[75] [-34 -29  -2 -10  14 -20  19   6  24 -24 -15  -3  -7  23   2  26  12   6
   6  27  20 -15  -1  -4]
[81] [-16   0 -16  -2   5 -22  19  -1  16   4  11   1   9  -8 -14 -19 -28  24
   6   8  -4 -12   4  -6]
[92] [-15  12 -34  44 -11 -16  -4  -6   6  10 -17  10  27 -12  23  22   3  -5
  22  44  -9 -18 -13  -6]
[76] [ 18  45 -30  33 -13   8   6   3  18  20 -15  14  25  -6  12   5 -11  21
  26  15  19  -7  18  23]
[87] [-25 -17  12 -39  22   0  -3  15  49 -26   3   1 -30   5   6 -27  42  10
 -22 -10  32   2  -1 -17]
[87] [ 42  27  49 -27  35  -5 -18  -3 -21  31   9 -23 -22  31 -53  15   6 -32
 -32 -31  12  48  11  -5]
[76] [-37 -13 -24   4  28 -25 -10   9  15  26  16   3 -18   0 -19  -4 -10   8
  -7   1  19  15   9 -26]
[75] [-23 -25 -21   3  14  14  -8  12  26   9   7  16 -29 -15 -56 -64  25 -11
  -3 -47 -19  54  11 -12]
[76] [ 16  30  -1  15 -10   8  24  -2  21 -16 -25  10  24   1  -8 -15  14   9
  18  10 -29 -10 -13  17]
[79] [ -2 -10  -2   0  -8 -13  14  -6   6  -4  -9  -4   8   4 -13   8  -6  -5
  15  14   3  -2   9   7]
[75] [-34  -7 -28  37 -30  16   3   8   3  -9  -1  38   0 -32   4 -48   7  25
  22 -11 -59 -15 -38 -12]
[76] [-16 -23 -11  -7  32 -15 -12  -5  18   9  10   5 -15  -1 -31   0 -19 -15
 -21 -20  -6  19   3  -5]
[87] [-24 -28   9 -15   2  -3 -17   9 -21   6  23  -8 -28  -6  -1 -18  15  -5
 -14 -12   5  15  -3 -33]
[75] [ 37  32  12 -13  -5  17  33  -6  14 -37 -20 -18  41   3  29 -12  18   7
   1  20 -11 -24  -1  25]
[79] [ 55  29  38 -21  -4   8   9 -11 -16   5  -1 -19   8  11 -29  -4  -6 -15
  -5 -18  -4  18  14  20]
[81] [ 27   6  10  -1  -4  10  18 -12  14 -25 -26   1  20   9  -9  10   2 -14
   6   1 -20  -5  -2  33]
[92] [ -8 -46   7 -44  -7 -39 -13 -19  23  10  28 -16 -21 -22 -30 -15 -27 -21
  -6  -4  45  14  40  -9]
[75] [ 37 -25  36 -77  49 -15   4 -27  28 -28  17 -36   0   7 -25   0 -32 -34
 -58 -31   8   9  23  22]
[79] [ 34  25   2 -25  37  17  25   5 -15   0  14 -34  22  13   1 -16 -18  12
 -26 -16   3  13  27  13]
[76] [-33 -16 -21  30  19 -11  17   1  -3 -17 -21   4  17  12   0  19  12  -7
   4  28 -48 -11 -34 -12]
[92] [-15  -6 -48  30  25 -19   8  -9  50  -1 -28   5  26  -3 -20   9   8 -25
  10  27  -8  13  11  10]
[92] [ -6   4  -6  -6  -8  59 -12  27  13 -22   5  16 -20 -21  31 -71  62  17
 -12 -42  -7  15  -8  -8]
[81] [-26 -48  -5   4  -7 -34 -12 -16 -21   2   4 -18   2  -8   0  26   2 -41
   3  34  -5   2  -2 -25]
[81] [-35  -3   6  17  -2   9   6  27 -57   5  10  -5 -13  14  19  -4  27  23
   4  10 -22  -3 -31 -42]
[75] [ 42  38  24  -4  -4  28 -16  -9   9  -4  -1  13   2 -19 -15 -45  21 -15
 -19 -41 -46  14 -24   8]
[79] [ -3  41   4 -24  45   4  50  28   8 -11   9 -28  17  25  -1 -46  15  54
 -16   5  -1  -2   3 -18]
[81] [-15   0 -10  15 -20 -20  -8 -11   8  -3   0  12  12 -20  29  11 -11   6
  10  30  -8 -36 -22  -9]
[79] [  5   3  -7   7  -5  48 -24  19 -25  -4   4   3 -10  -4  58   2  30   4
 -12 -17  18   3   2   2]
[76] [ 15  -3  17  27 -74 -16 -10 -22 -80  33  19  14   5 -19   5  40 -80  10
  39   8 -19 -35 -13   9]
[76] [-51  10 -32  23 -34 -40 -24   0   3  40  47  34  -9 -57  23 -38 -53  56
  15  15  -2 -45 -26 -48]
[87] [ 18   5  -1   4  16  -2   0  -8 -16   4  -4 -17  18  10   8  31 -11 -19
 -10  12   0   3   7   9]
[87] [ 33   5  16  -9  -5 -20 -10 -27  47  12 -16  18  -9  -1 -70  10 -26 -32
   7 -23   5  22  17  36]
[76] [ 33  16  18 -17 -29   0   8 -25   0 -19  11   2  26 -30  19 -21 -39  10
  -4  -4 -32 -40 -16  19]
[79] [-24 -33 -10   1   0 -51 -10 -24  -5   9  14 -13  10 -19  -3  21 -30 -25
  -3  36  -8 -15  -6 -25]
[92] [ -1  -7   8 -10   5  -3  36   4   4 -22 -17  -9   9  28  -6  20  -5  15
  13  15   6 -13   7  18]
[79] [ 30  25   3   3   2 -10  -1 -15   4  21   2   1  12  -5 -31   1 -32  -8
   1 -10  -8  10  10  16]
[81] [ 22  10   7  -1 -25 -18   4 -26  38 -15 -19  12  20 -14  -5  10 -15 -11
  16  18  -4 -25  -4  27]
[76] [ 13  21  13  -6 -30  23 -15   6  13  -4   3  16 -12 -20  19 -35  26  14
   5 -17  11  -5  -5   1]
[76] [ -5  16 -47  79  -6 -29  20 -13 -20  41 -29  24  36  15 -44  63 -67   0
  50  31 -38  -3  -3  27]
[87] [-13 -32   6 -15  -9   0   0  -4  15 -29  -9   0  -6   0  18  11  15 -10
   0  10  11 -14  -2   4]
[81] [ -4   5  14 -16 -15 -38   3 -10  26  11   9   1  -7 -11 -32 -19  -9   6
  12  13  17  -4   6 -14]
[92] [  2  22 -55  40   5  -4 -16  -4   3  45  12  15  19 -25   4   4 -52  10
   9  -2   7   5  23  11]
[81] [ 21 -22  13  14 -29  39 -38   3 -22   8 -23  21 -35  21   7  63  14 -34
  15 -28  42  25  20  39]
[92] [ 40  16 -12  17  19  19 -43 -17 -67  32  27 -18  23 -16  53  46 -51 -29
 -40 -13 -13  -2   1   8]
[81] [ -7  19   6 -15  37   5  40  18   6 -16   1 -16   9  21 -17 -37  17  30
 -14  -5 -24   4 -10 -13]
[92] [ 15 -16  15 -35  22  23  -1   3   5 -13  10  -8 -18   6 -17 -22   2  -8
 -27 -45   3  25  16  13]
[75] [ 38  20  17 -22  33   7  39  -3  21 -27 -30 -35  29  33 -24   0  32 -21
  -8  11  -1  21  21  25]
[92] [  3   4   2   8  12  22  10   7   3 -25 -21   2   8  15  11   4  31  -5
  -5   0 -24  -1 -18   9]
[87] [ -4  45   5   0  21  25   0  34 -17  14  15  -3 -12  14  24 -25  28  43
 -15 -13  13   5 -10 -25]
[87] [-13  25 -23   8  30   5  21  18  -9   0   9 -18  24   3  31 -21   9  31
 -12  19  -9  -9  -6 -22]
[81] [ -4 -13  -8   5  20  25  22  15 -14 -15 -14  -2   0  29  -5  15   3   6
   0 -14 -10  11   5  18]
[92] [ -6  -3 -15  13  -3   4  -8  -2  25   3  -6  25  -7 -11 -18 -11  -7  -1
   6 -19 -12   6  -3  11]
[76] [  1   7   7 -10  11  -9  16   3  15  -3  -4  -7   1   9 -25 -15   9   4
   1   1  -1   9   4  -3]
[81] [-57 -12 -14   5  54  13  49  44 -27 -26  -2 -14  -1  46  11  -6  27  49
 -11  10 -31  -6 -28 -32]
[75] [ -1  -9  35 -15  12 -17 -14  -8   1  -5  -5  -1 -20  18 -18  27  14 -24
 -16   0  -5   3 -22 -11]
[79] [ 13 -25  51 -39  -2  29  -6   5 -25 -34   1 -10 -28  19  10   4  31 -15
 -24 -31  -5   4 -15   3]
[79] [-48 -41  20 -12   6 -26 -22  -2  22 -15   5  17 -39  -9 -31 -25  39 -22
 -16  -7 -34   6 -46 -45]
[75] [ 14  18 -11  -6  27  16  11   3  39 -13  -9  10   8   4  -8 -15  -6  12
 -14 -23  -7   2   4  25]
[87] [ 18   4  21 -50  44   5 -12   7   8  -3  18 -34 -13  16  22   6  14  -7
 -47 -12  54  14  28  -6]
[75] [-42 -31 -31  -1 -21 -12  -1  13   5   2  14   3  -9 -11  47  13 -16  34
  19  28  60 -28  25 -10]
[92] [ -4  32  14  -5  -3  -6  12  20 -26  16  15 -25   2   7  14 -23  31  26
   5  25  21   2   3 -38]
[87] [ 13 -29  11 -16 -38  31 -34  -4  18 -25 -15  23 -25  -1  60  56   2 -10
   5 -10  68 -26  18  44]
[79] [ 21 -14  45 -32 -11  22  10   3 -22 -29  -8 -20 -12  20   0  -1  39 -17
  -5 -10   4  10   2   5]
[79] [-28  36  -4   1  13  -8  36  31  17  -5  -4 -20  10   9   1 -60  72  36
  12  37   4   7  -7 -48]
[87] [ 12 -15  35 -14   0 -10 -18  -8 -30  17   9 -10 -24  10 -40  10   3 -35
 -10 -19  -5  31   0 -11]
[75] [ 60  53  -4   4  33  19  46  -7   2 -12 -26 -26  58  26  -7  12 -18   1
  -6   6 -24   2  18  48]
[-30 -39  14  -4   1 -32   5  -5 -18  -7  -3 -11 -10  18 -10  37   1 -16
   5  29  -2  -8 -13 -20]	[75]
[-12  -7 -24   4   5 -13  -7  -7  47   4  -2  19  -3 -17 -19 -13 -13  -2
   3  -6   5   3   9   8]	[87]
[ -9 -25  -7  -2  37  -8  23  -4 -13 -25 -14 -27  23  25   8  36   1 -22
 -15  25 -21  -4  -5   2]	[76]
[-12   0  24  -9 -30   9   9  13   2 -16  -2  17 -21   3  -1 -22  21  29
  17  -8   0 -14 -18  -7]	[92]
[ -6  10  -8  12 -21  26 -23  17  -6   5   1  10 -12 -10  47  -4  33  12
   7   2  31  -4   2  -8]	[76]
[-22 -26 -23  -8  19 -11  12   6  15  -1   4  -6  -3   8  -4  10 -20  10
   0   4  28   2  26   5]	[75]
[-40 -19 -28   3  24 -36 -13  -4  14  23  27   8  -9 -18 -12  -8 -40  11
 -14   1  -3  -5  -5 -27]	[76]
[ 12 -21 -17 -16  15  35 -11   1  15  -9  11   7 -10 -14   1 -23 -17  -5
 -22 -52   3  19  24  28]	[92]
[ -5  -3  16 -24  26  -2  33  17  19  -7  -8  -8 -17  37 -51 -12  10  17
   2 -16  16  25  19   6]	[81]
[  3  15   8 -13  27  33 -20  26 -25  -1  10 -16 -14  22  68  28  30  13
 -32  -3  48  -3   5 -10]	[87]
[ -5 -21 -10  -2  -2 -19  -9 -19  59  -7 -16  23  -8 -10 -35   4  -9 -23
   7  -6   5   5   7  21]	[87]
[ -6 -30  21 -11  -8 -33 -22 -29  -7   1  12  17 -14  -7 -12  44 -59 -16
 -12  -6 -19 -29 -27   5]	[79]
[ 18 -14 -12 -18   2 -14   1 -19  -1   7  18 -22  19 -19   3  -1 -42 -14
  -9   3  16   0  34  13]	[87]
[  1  37 -25  20  23   2  32   4  46 -23 -33   8  37  14  16   7  11  22
   7  29 -13 -25 -12  20]	[87]
[ 51  53 -18  12 -25  22 -29 -13  52  31   2  42   1 -38 -16 -30 -38  11
   9 -47  20   9  27  48]	[76]
[ -9 -24 -31  16  20 -16  -1 -17  43 -12 -25   6  17  -4 -17  18   2 -39
   1  15 -13   8   5  17]	[92]
[ 10  -7  30 -29  12   6  17   4 -10 -17   0 -18  -7  23 -10   3   8   1
 -12  -9   3   5   3   4]	[92]
[ 31   7  31 -41  24   7 -13 -17  33 -21   8   4  -8  -8 -14 -21  -8 -15
 -44 -43 -21   0 -14  16]	[75]
[ 42   8  41 -19 -41  20 -20  -2 -65  29  28 -10 -21  -4   1   4 -27   0
   3 -33  26  12  22   8]	[87]
[-11  23  -8  24 -17 -12   7   5  34  10 -18  27  -3  -2 -32 -18  17  14
  31   9  -5   3  -9  -2]	[79]
[ 49   5  44 -52  20 -11   9 -19  -3 -16   0 -49  15  20   1  25   2 -33
 -29  12  31   5  27  14]	[75]
[ -4  23  21  20 -50  10   0   8   1   0 -10  33 -16 -12 -18 -38  32  20
  34  -8 -29  -6 -34 -11]	[76]
[ 41   0  13 -33  20  -1  -8 -18  32   2  -1 -19   1  -3 -37 -13   3 -42
 -21 -23  20  38  38  22]	[81]
[  7  27   7   3   0  29  -6  18  -6   0   1   9  -9   4  22 -13  23  21
  -6 -16   5   0 -10  -2]	[79]
[ -3  40 -21  21   0  19 -13  23 -14  38  24  16 -10 -13  11 -32 -11  43
   1 -23  10   7   3 -14]	[87]
[-31 -38 -23  35  26   4   1   3 -27 -15 -25  -2   8  25  12  56  16 -32
  -3  21 -35   3 -24  -3]	[76]
[  6   0  43 -18  27 -34   0  -9  -7  -7 -19 -18  -6  51  -3  87   2 -22
 -14  35  26 -14 -13   0]	[75]
[  1  22  -1  14   3  12  16  12  -8  -4 -12   3   9  16   6   4  10  19
   8   7 -11  -6 -11   3]	[92]
[  5  -2  -3  -9  16 -19  16 -12  17  -7  -3 -14  18   0 -20  -6  -9 -12
  -5  11 -12   3   6   3]	[87]
[  2  19  -1 -18  36 -32  30  -3  10   9  13 -37  24   2 -37 -41   2   1
 -14  18 -14  18  11 -27]	[79]

<27> [-21  -2  31 -21  13  24  61  -9 -11  23  29 -21 -38  28  -2  -2   1  21
  -6 -14  30 -17  26 -15]
<26> [ -5   7  17 -14   8  23  28 -18 -14   6  13   3 -15  22  -7  26  15   9
   4   0  28 -17  14  -8]
<27> [-28  -6   1   3 -42   9  18 -18 -14 -63 -19 -13 -12  39 -14 -13  -8  27
  22  29  13  -5 -34  55]
<21> [-10 -19  18  12   4 -13 -22  42 -37 -30   2   0 -34  41  -5   1   2   0
  -5  11 -34 -13   9  32]
<19> [ 17  14   4 -11  41 -23  16  -6  15  37  -8  55 -14 -34   2   2  48  -6
 -13   1 -13 -18  31 -13]
<26> [  2  19 -29  -9  16  -3  12 -19  18  49   3  16  21  -7   2  25  -7  -4
   6  -9   2  -7  -2 -30]
<26> [ -4  30  -9   4 -21  -2  34 -40  23  31  21  -4 -28 -19  43 -34  -1  35
 -13 -15   7   7   0   9]
<25> [ 53   9  -9  37 -31  -8 -15 -27  -9 -40  -9   7 -19 -25  -5 -24   3  22
 -26 -20   6  22   5  43]
<21> [-11  -4  10  -3  -6  18 -15 -15 -35 -31  -2 -17 -20   8  31 -23  16  -2
 -12  18   2  19   5  27]
<21> [-26 -29  47 -27  38  25   6  29 -28  -9   7  29 -31  13  -4  -8  27  -1
  18  26  -5 -14  23  14]
<21> [ -9 -10 -11   2  -2  36 -43  -5 -32 -16   8  -2   6  13  34  -5 -14  -7
   7  14  -5  33  -4  15]
<19> [-34  17 -19  -2 -28 -31  38 -11  45 -11 -22 -12  14  17  13  -8  19  -3
  -8  20   0  -7 -14 -17]
<19> [ 22 -23 -27   6  12 -21  15   0   2 -14 -36 -17  22 -10 -50 -19 -22 -15
 -19 -16   0  13   1  -6]
<26> [ 27 -28  46   3  13   6   4  36  12 -31   0  -7   1 -14 -27  -4  31 -26
 -28 -15  23   9  47 -39]
<19> [-17  -3 -18  -6  -3  45 -12 -12  -5  22  27 -22  20  17  34   5 -37  -4
   7  -8  15  32  -1 -27]
<19> [-16 -14  -2  -8  25  12  -1  15 -17  17  12  16 -14  23   9  -1 -10   1
   4   3 -17   3  14   0]
<26> [ -3   1 -11   1  15   4 -23  12  -4  26  13  18   2   2  19   8 -11  -4
   7  -1 -21   5   3  -6]
<21> [ 10  23 -42  13 -38 -18  18 -35  47  10 -13 -36  40 -23   4 -11 -24   0
 -14 -20  18  19 -25 -25]
<27> [ 20  -6   5  -4  17 -15  14 -13 -12 -12 -24  -3 -10 -26 -18 -24  23  -8
 -25  -3   4   2  15  10]
<21> [  6   1   3   8  -2  14 -34   6 -34  14  25  -5 -19   2  13   2 -33  17
  16  -9 -16  -1 -16  33]
<21> [ 15  21 -15   4  -6 -34   6 -19  32  25 -12 -13  11 -54  16 -29   7  -5
 -20 -12  -7   6 -10  -9]
<19> [  5  18   0   2  -1  -7  -4   0  23  11   4  11  13  -2  16  26  28 -15
 -10   1   4  -4  14 -35]
<25> [  5 -11 -14  -6   6  -6  46 -12  10 -12 -26  -9  17  18 -53  10  -5  -5
  -8  -8  25  -8   6 -20]
<26> [ 11  35 -52 -12   3  -7   6 -72  17  23 -33   9  38 -45  25  -5  22 -15
 -13  10  15  19 -14 -12]
<26> [  7   1  21 -10  26  27 -30   8 -31 -11   7  31   2  24   6  56  44 -26
   1  18  10  -8  32 -21]
<19> [  0  23  18 -28  15  47 -11 -56 -50  43  26  21 -30 -43  23  -5  -9  41
  47   8  16 -15 -33  63]
<19> [-38  37 -33 -15  -8 -23  29 -27  20  22 -13 -24  27  42  26  46  28 -25
 -14  19   6 -21  -6 -50]
<25> [-31  -7   4 -26   1  38   8 -20  -6   7   7 -37  16  -3  26 -17 -12  -9
   8   9  25  21  -8 -17]
<26> [  7 -29  13  11   3  -1   4  40   7 -22  -1  15  -2  18 -42   2 -16   4
   9  -8  -5  -4   9   0]
<25> [-10 -27  11   8   3   6  12  37   2   4  21   5 -24  22 -15 -21 -39  23
  11 -15 -15   1   6  12]
<19> [ 31  11 -22  21  12 -35 -26   8 -34  -9 -13 -21  -2  30  -3  38  22 -37
 -55 -13 -20  -3  32 -23]
<25> [-11 -11 -32 -15  16 -19  44 -13  28 -18 -51   2  40  16 -36   6  22 -32
 -18  15  15   4  12 -41]
<27> [ 37 -23  50  18   4  46  -9  24 -32   2  55  34 -59  -3 -25  -8 -37  56
  25 -37  10  -3  19  48]
<25> [ 24   1 -28   3  17 -17  -2 -21   1 -23 -41  24  19  -8 -10   5  39 -29
 -31  11   1  15  24 -14]
<25> [-10  -3  -4   2   7  -1 -15  30  10  24  17  10  12  17   0  26 -20  -5
  17  -4 -17  -9  -4 -20]
<21> [  1  12 -48  14   8   3  -1 -14   0  12   2  53  -2  44  17  27  -1   8
  -5   3 -17  10  19  -5]
<27> [ 49  25  -5   8   9  12 -15 -36   5  18   9  12   7 -42  29  10  36 -16
 -39 -23  24  26  39 -35]
<27> [  4 -17   2   7   9 -13  15  10 -37 -21  -8 -17 -30  34 -31  -6 -11   6
 -18  -8 -10 -11  11  25]
<19> [ 39 -33  -9  23  10 -17 -13  36   9 -27 -19  -6  21  -5 -44  -8 -15 -25
 -29 -26  -6  23  26 -24]
<25> [ 30  34 -25  -2   0 -19  -5 -33  24  20 -22  17  42 -34 -16  43  23 -17
   2  -2  16 -15 -14 -26]
<25> [-21  -4   4 -19 -11  13  30 -19   8 -26 -19 -35  26  15 -15   8  11 -16
   0  15  37   0  -7 -23]
<21> [ -7  -2  19  -7  16  -2   8   2 -17  -6   0  17 -32   6  11 -10  30   4
  -9  12  -9  -9  20  16]
<27> [ 26 -14   9  30 -19 -10 -33  23 -28 -43  -2   8 -23   8 -29  -5 -20  20
   8  -5 -20  -5 -14  58]
<27> [  5 -12  20  -7  -5   5  25  -8  32 -11 -10  -2   3 -47  -6 -48  10   6
  -3  -3  21  16   3  -2]
<19> [-13  23 -18 -10 -15   7   0 -37  -1   6  -8   1  15  -5  12  11  -1   9
  22  17  10  -6 -33  17]
<27> [-88  -1   3 -62  26   2  60 -15   4  49  -9 -28   2   8  13 -25 -10   3
  39  38  -2 -31 -39  -1]
<26> [-17  -7   0   3  -7   8   9  10   9 -12   6  16  -7  27   6  -1  -1   9
   7   9  -3   3   5   1]
<26> [ 31  10  -7  -5  25  -4 -21 -10 -14  23  -8   6  19 -28 -16  28   8 -21
  -4  -9   3  -7   3 -15]
<25> [-13  26 -25 -30  32 -13  -5 -14  11  44 -19   8  52  -3   2  62  31 -47
   7  20   2 -23  -5 -59]
<19> [ -2  20   4  -2 -22   8   0 -15  18   3   9 -21  20  -4  14  21   7  -5
   2  -2  24  -1  -9 -25]
<21> [ 11   2 -15   4  10  -2  -9   4   7  11  -3  23  15   3  -9  23  -1  -8
   3  -3  -5  -1   5 -15]
<27> [  0 -38 -17   0  31 -19  -5  40   3  -4 -26  21  17   4 -41 -13 -23 -17
   5   2 -31   5   3  -2]
<26> [-13 -19 -36 -21  21  34  59 -45   6  25  -9  17   4  -3 -19 -42 -44  29
  15  -9  23  25  -2   9]
<27> [-12  12  13 -26   4   5  -9 -39 -25   1 -19  14 -12 -56   9 -34  14  20
  38  34  -3 -14 -47  70]
<25> [-10  -9  22  -2  13  -5 -25  40   2 -15  -1  29   2  16   3  25  33 -21
   7  23 -17 -12  15 -13]
<21> [-18 -15  20  -4 -16  10  17  17  13 -20   4 -23   5  16 -13  -4  -9   1
   8   1  16  -1  -4 -11]
<25> [ 20   3  -6  10   0 -24   3   4   1 -30 -26  13  12  22 -36  39  30 -18
 -15   5   4 -17  12 -12]
<27> [ -8  -5 -63  -4  21  -8 -24 -27 -42   0 -37  -4  20  15   6  -8 -21 -21
  -8  19 -29  21 -18  23]
<21> [  5   1 -36   1  10 -37  16 -11   9  -9 -43   7  19   4 -27   1  12 -18
 -17   8 -12  -5  -2  -5]
<26> [-33  19 -36 -19  -4 -30  14  -8  39  40 -19 -45  55  -9  11   9 -14 -31
   1   6  -4  -6 -33 -51]
[ 16 -16   5   9   4 -14 -22  30   7 -20 -14   4  18  -8 -23   6   4 -21
  -4  -1  -9   3   5 -11]	<26>
[-14  18 -10  17 -43  16 -12  -4   9 -14  22 -14   8  44  27  32 -12  10
   8   1  11   5 -12  -9]	<27>
[ 15  15 -19   0  29  -9 -28   3 -10  58  18  -7   7 -17  29  16  -7 -23
 -21 -22 -21   6  16 -35]	<27>
[ 18  16  27   0  -2 -32  36  -9 -15   8  -1 -19 -37 -11 -41   5   9  23
  -6 -18   8 -48  -7  28]	<21>
[ 31  27  12  13 -37  -7  -9 -21  -2  25  24 -61   0 -49  -8  -3 -41  24
   6 -40  20 -12 -42  18]	<21>
[ 31  31  21  12 -12  18   8 -11  27  19  38  27  -6  -2  13  49  31  11
  -8 -25  34  -9  34 -41]	<21>
[ -7 -53  37  -2  12  13  16  47  26 -64 -21  44  -4   7 -32 -34  30  -8
   3  22   5  17  36  -3]	<25>
[ 13 -40 -33  24  16 -29  11  33 -28 -39 -30 -19  -5  63 -52  -3 -27 -20
 -44 -17 -24  12  31  -5]	<27>
[ -6  -5  -2  -9  15  -5  35 -12 -13  10  -3 -33 -16  10  -2 -19  -1  -5
 -30 -12   7   3  19 -13]	<27>
[ 12   2  25   9 -10  -3   7  19  19  -9  12   7  -6   3 -11  17  17   2
  -4 -10  11 -11  17 -18]	<27>
[ -2  -7   5   1  -6  -4  20   8  36  12   4  19  -2 -27 -10 -31 -18  24
  19  -8  -2   0 -11   9]	<25>
[  2  18 -21  -9 -22  13   2 -62  22 -24 -32   2  32 -47  31 -31  31  -8
  -6  23  30  35 -15   5]	<27>
[ 38  18  40  -7  45 -35 -10  14 -15  50  11  38 -40 -60 -12   8  41   4
  -5 -14 -25 -45  18  16]	<21>
[-15  19 -22 -17  16   4  -7 -13  18  22 -10  31  38   9  17  47  30 -27
  12  24   3  -6   2 -42]	<27>
[ 33 -28 -11  26 -16 -29   4  20  49 -46 -35 -15  29 -34 -24 -50   2 -23
 -42 -18   3  42  21 -27]	<27>
[ -8  37  -3 -25  23   0 -13 -43 -31  60  13 -13 -15 -42  55  -7  16  -1
  -2   6 -10  -9 -13  13]	<25>
[ 19  -3  53   3 -23  41 -27   3   3 -21  28  11  -9 -43   8 -11   6  22
  28  -2  28   8  -8  24]	<25>
[ -4  17 -13   8 -34 -28   6 -13  54 -24 -28  10  27 -28   8 -16  26  -3
   1  18   2   4 -22  -2]	<25>
[  3 -19   4  11  -5   3 -25  22 -10 -48 -16  26   3  21 -16   9  12  -7
   8  20  -9   5   3  18]	<26>
[-36  10  -2 -12 -11 -17  38  -1  53   4 -11  25   8   1  12 -12  23   8
  15  24  -2 -12  -9 -12]	<19>
[ -2  12 -29  17 -19 -51  46   3  50  -2 -21  -1   6  21 -18  -1   6   3
 -25 -10  -9 -12   5 -24]	<21>
[ 26   2  30  10   8 -22  -8  48  15  11  15   2   7   7 -37  56  15 -19
  -5 -22   1 -35  21 -44]	<26>
